Each row is followed by its band, which names the range that a hidden value of the row falls in. A new part has a new value, new ranges and new names.
In the rows, zero is written as 128.
[137 159 127 124 124 127 133 130 137 127 122 128 160 130 125 135 126 122
 127 133 125 140 133 123 173 132 129 112 139 134 143 137 143] => X
[126 201 138 154 167 139 143 155 159 128 157 130 155 255 177 148 136 131
 116 221 152 149 147 233 117 144 142 151 229 180 164 107 149] => X
[182 163 116 120  98 147 134 134 132 112 173 119 162 134 125 145 185 116
 116 136 148 116 140 144 170 122 139 167 150 117 154 148 144] => X
[151 154 132 112 135 127 133 129 132 143 126 135 146  98 117 150  97 146
 191 124 117 164 130  99 251 141 118 125 111 106 141 144 131] => A
[165 100 161 135 137 122 144 134 187 152 105 155 168 110 138 164 144 127
 131 128 128 151 117 126 203 130 128 115 131 135 157 162 147] => X
[158  95 147  90 106 133 153 142 173 150 173 161 158 123 148 180 162 119
 127 136 148 135 125 147 196 139 133 167 162 100 188 150 120] => X
[120 132 132 116 129 139 153 145 194 158 144 147 152 128 153 159 128 144
 130 154 130 180 145 127 205 126 126 139 129 104 197 114 134] => X
[148 138 128 136 123 128 133 129 122 120 141 131 133 133 125 132 121 133
 148 121 123 135 124 130 223 137 127 129 124 106 135 150 127] => A
[127 169 131 153 138 131 124 127 132 134 153 132 123 165 127 128 117 135
 151 148 126 133 122 118 176 151 135 145 132 137 122 133 130] => A
[197 122 139 137 140 130 142 131 138 136 126 122 124 134 159 145 186 187
 151 128 120 147 129 118 148 126 123 121 115 133 151 139 169] => A
[143 189 105 133 109 146 127 132 134 142 151 131 171 175 141 139 173  98
 102 147 150 104 145 174 168 127 155 148 156 152 166 115 150] => A
[134 129 152 160 178 121 143 134 170 153 115 160 134 241 168 152 127 134
 122 168 125 161 128 174 159 146 135  98 186 153 155 127 142] => X
[106 212 196 225 238  89 124 134 202 180  22 123 169 186 191 135 172 137
 127 168  88 147 121 165 120 107 135   2 124 240 101 120 216] => A
[171 170 132 160 148 126 132 133 153 143 118 124 133 122 162 132 171 183
 160 136 117 137 130 131 191 116 130 116 118 133 143 124 163] => A
[127  97 177 140 182 115 163 158 200 154  93 145 121 152 196 167 140 184
 151 190 109 191 123 189 147 128 112  89 160 121 176 125 135] => A

[165 106  93 159 133 129 107 141 130 134  80 128 104 171 108 118 155 116
 129 142 188 109 134 152 124 113 166 128 139 144 106 120 137 115 146 111
   6  38 143 100 121 143 105] => S
[159 109  64 125  35 133 167 105 116 121 143 110 107 190 140 127 103 124
 107 106 127 142 159  95 168 170 175 111 108 104 146 116  71  97 103 190
 172   1 219 153  73 125 105] => S
[114 135 155 142  73 119 144 128 113 139 141 122 111 136 173 147 106 129
 120 113  97 132 156 116 110 133 124  91  98 152 145  80 106 129 135 167
 255 176 135 135 119 125 132] => S
[123 130 130  87 136 138 142 125 134 115 112 138 132  79 123 108 112 121
 150 142 140 107 118 126 150 134 145 158 135 106 136 162  87 111 109 138
  45  55 180 141  99 128 111] => K
[126 118 107 180 196 140 115 149 112 184 124 150 169 136 128 105 142 126
 168 181 169  86 154 125  92 143 161 171 159 131 123 166 140  96 194 116
  52 126 125  94 124 175  69] => K
[145 116  88 184 157 135 109 140 127 155 124 135 178 122 120  98 135 122
 164 171 170  87 144 121 104 127 178 164 155 118 122 168 149  89 203 120
  34 100 142  58 126 166  39] => K
[147 144 139  56 124 120 135 134 157  51 111  99 115  88 117 141 130 115
 129  92  85 143  75 149 149  66 104 104 124  86 117 141 131 144  81 112
  78  84 156 105 143 103 145] => K
[141 136  85 106 131 129 138 110 167  85 170 108 164 111 101 126 136 132
 126 104  90 160 101 119 157 117 109 139 145  74 133 169 152 125 116 120
 126 135 126 117 143 102 122] => K
[108 136 196 135 117 120 111 134 127 132 115 143 131  53 145 127 122 131
 147 145 131 105 128 150  99 119 103 126 118 178 132 101 128 141 170 120
 181 224  95 115 138 118 132] => K
[160 114 123 125 139 122 107 163 101 125  46 114  59 192 131 144 151 105
 117 119 162 108 127 164 114  85 168  97 114 153  92  97 124 129 112 112
  10   1 163 104 123 155 140] => S
[137 143 115 112 117 123 130 137 141 105 141 100 145 143 149 148 109 123
 122 110  74 141 124 102 124  97 126 105 112  87 128 127 151 130 119 143
 196 167 137  88 143 129 111] => K
[151 130 108 128 106 123 125 139 125 121 130 104 128 166 150 143 110 120
 114 108 103 127 136 106 119  99 155 100 111 106 124 110 141 124 132 143
 172 126 160  77 132 140  95] => S
[144 110 152 150 118 120 101 131 123 116  67 146  76  88  95 124 181 122
 146 145 189 114 110 204 124 110 116 131 147 190 107 108 121 129 149  83
  25  76 116 142 129 115 170] => S
[152 125 108 161  97 119 115 123 137 112 140 111 135 152 119 133 138 130
 108 113 129 144 128 129 120 113 125 110 125 129 119 110 169 135 156 114
 141 179  98  89 154 117 120] => S
